Below is a small trained network, with its code and all its weights. Each question gives an input and a class and asks what happens when units are switched off, that is, made to give their printed mean instead of their output.

import numpy as np


def w(rows, s, z=0):
    codes = np.array(rows[::2]) - 128.0
    scale = np.full(codes.shape[1], s)
    scale[-1] = z or s
    return codes * scale


def f(y):
    return y / 2 * (1 + np.tanh(0.7978845608 * (y + 0.044715 * y**3)))


def log_softmax(a):
    a = a - a.max(-1, keepdims=True)
    return a - np.log(np.exp(a).sum(-1, keepdims=True))


def net(x, mask):
    res = np.array(x, float).reshape(1, 3) / 4 @ E
    y = f(res @ A[0][:, :-1].T + A[0][:, -1])
    res = res + np.where(mask, y, B[0][:, -1]) @ B[0][:, :-1]
    return log_softmax(res[-1] @ U[:, :-1].T + U[:, -1])


A, B = {}, {}
E = w([
[29,172,73,147],'x0',
[115,138,152,250],'x1',
[143,221,56,139],'x2',
],0.017)
A[0] = w([
[71,88,120,144,228],'n1',
[3,87,119,56,204],'n2',
[186,77,123,32,181],'n3',
[58,151,222,190,196],'n4',
[125,113,230,197,220],'n5',
[118,124,110,74,156],'n6',
[123,203,70,142,186],'n7',
[111,102,190,119,158],'n8',
[34,195,89,123,218],'n9',
[146,52,180,115,183],'n10',
[214,145,132,161,149],'n11',
[139,146,148,79,130],'n12',
[222,40,185,123,255],'n13',
],0.012,0.0063)
B[0] = w([
[38,118,64,182,170],'n1',
[24,142,119,171,191],'n2',
[124,192,192,81,210],'n3',
[146,111,103,208,198],'n4',
[159,69,109,166,212],'n5',
[93,171,138,94,156],'n6',
[92,121,31,197,197],'n7',
[96,51,123,120,170],'n8',
[69,189,96,242,215],'n9',
[103,44,152,96,203],'n10',
[215,129,80,95,173],'n11',
[130,149,138,107,150],'n12',
[167,75,152,7,251],'n13',
],0.011,0.022)
U = w([
[59,1,112,109,137],'0',
[103,110,91,112,4],'1',
[56,145,192,35,108],'2',
[150,91,107,210,133],'3',
[234,223,59,66,252],'4',
[25,204,90,181,165],'5',
[194,74,183,53,89],'6',
],0.01,0.0037)

Each question gives the input, the list of numbers given to net, and the class t.
The units are the neurons (one row each of A and B). Each row of codes is followed by its name. A weight is (code - 128) times the scale printed after its matrix; where a second scale follows, it is the last column's (A, B and U).
mask holds one flag per neuron, in row order. A switched-off neuron (its flag False) gives its mean, the last column of its row in B, instead of its output. The means were averaged over made-up inputs and are rounded, as every weight is.
A unit's drop is (log p(t) with every unit on - log p(t) with that unit switched off) / (log p(t) with every unit on - log p(t) with every unit switched off).
The circuit of an input: a set's keep is (log p(t) with only the set's units on - log p(t) with every unit switched off) / (log p(t) with every unit on - log p(t) with every unit switched off). Starting from the 12 units with the biggest drops (on a tie, the unit counted first), units are removed one at a time, each time the one whose removal leaves the highest keep (on an exact tie, the one counted first), for as long as the keep stays at least 0.8.
units of the circuit, in order: the units of the circuit, biggest drop first
top k neurons: the k neurons with the biggest drops, biggest first
drop when u is switched off: that unit's drop, to one decimal
input [-4,-6,-1], class 2: top 3 neurons	n3; n5; n6
input [-5,-8,-1], class 2: units of the circuit, in order	n3
input [5,7,-6], class 3: top 3 neurons	n5; n4; n13
input [3,7,-1], class 3: top 4 neurons	n5; n4; n2; n3
input [3,6,-4], class 3: top 2 neurons	n13; n4
input [-1,2,0], class 3: top 4 neurons	n13; n10; n3; n8
input [2,5,-4], class 3: top 2 neurons	n4; n13
input [-1,6,6], class 3: top 4 neurons	n2; n3; n11; n1
input [3,-3,-4], class 5: top 2 neurons	n13; n2
input [-4,3,7], class 4: drop when n11 is switched off	0.1
input [5,-4,-3], class 5: drop when n5 is switched off	0.0
input [-3,4,3], class 4: drop when n2 is switched off	0.2
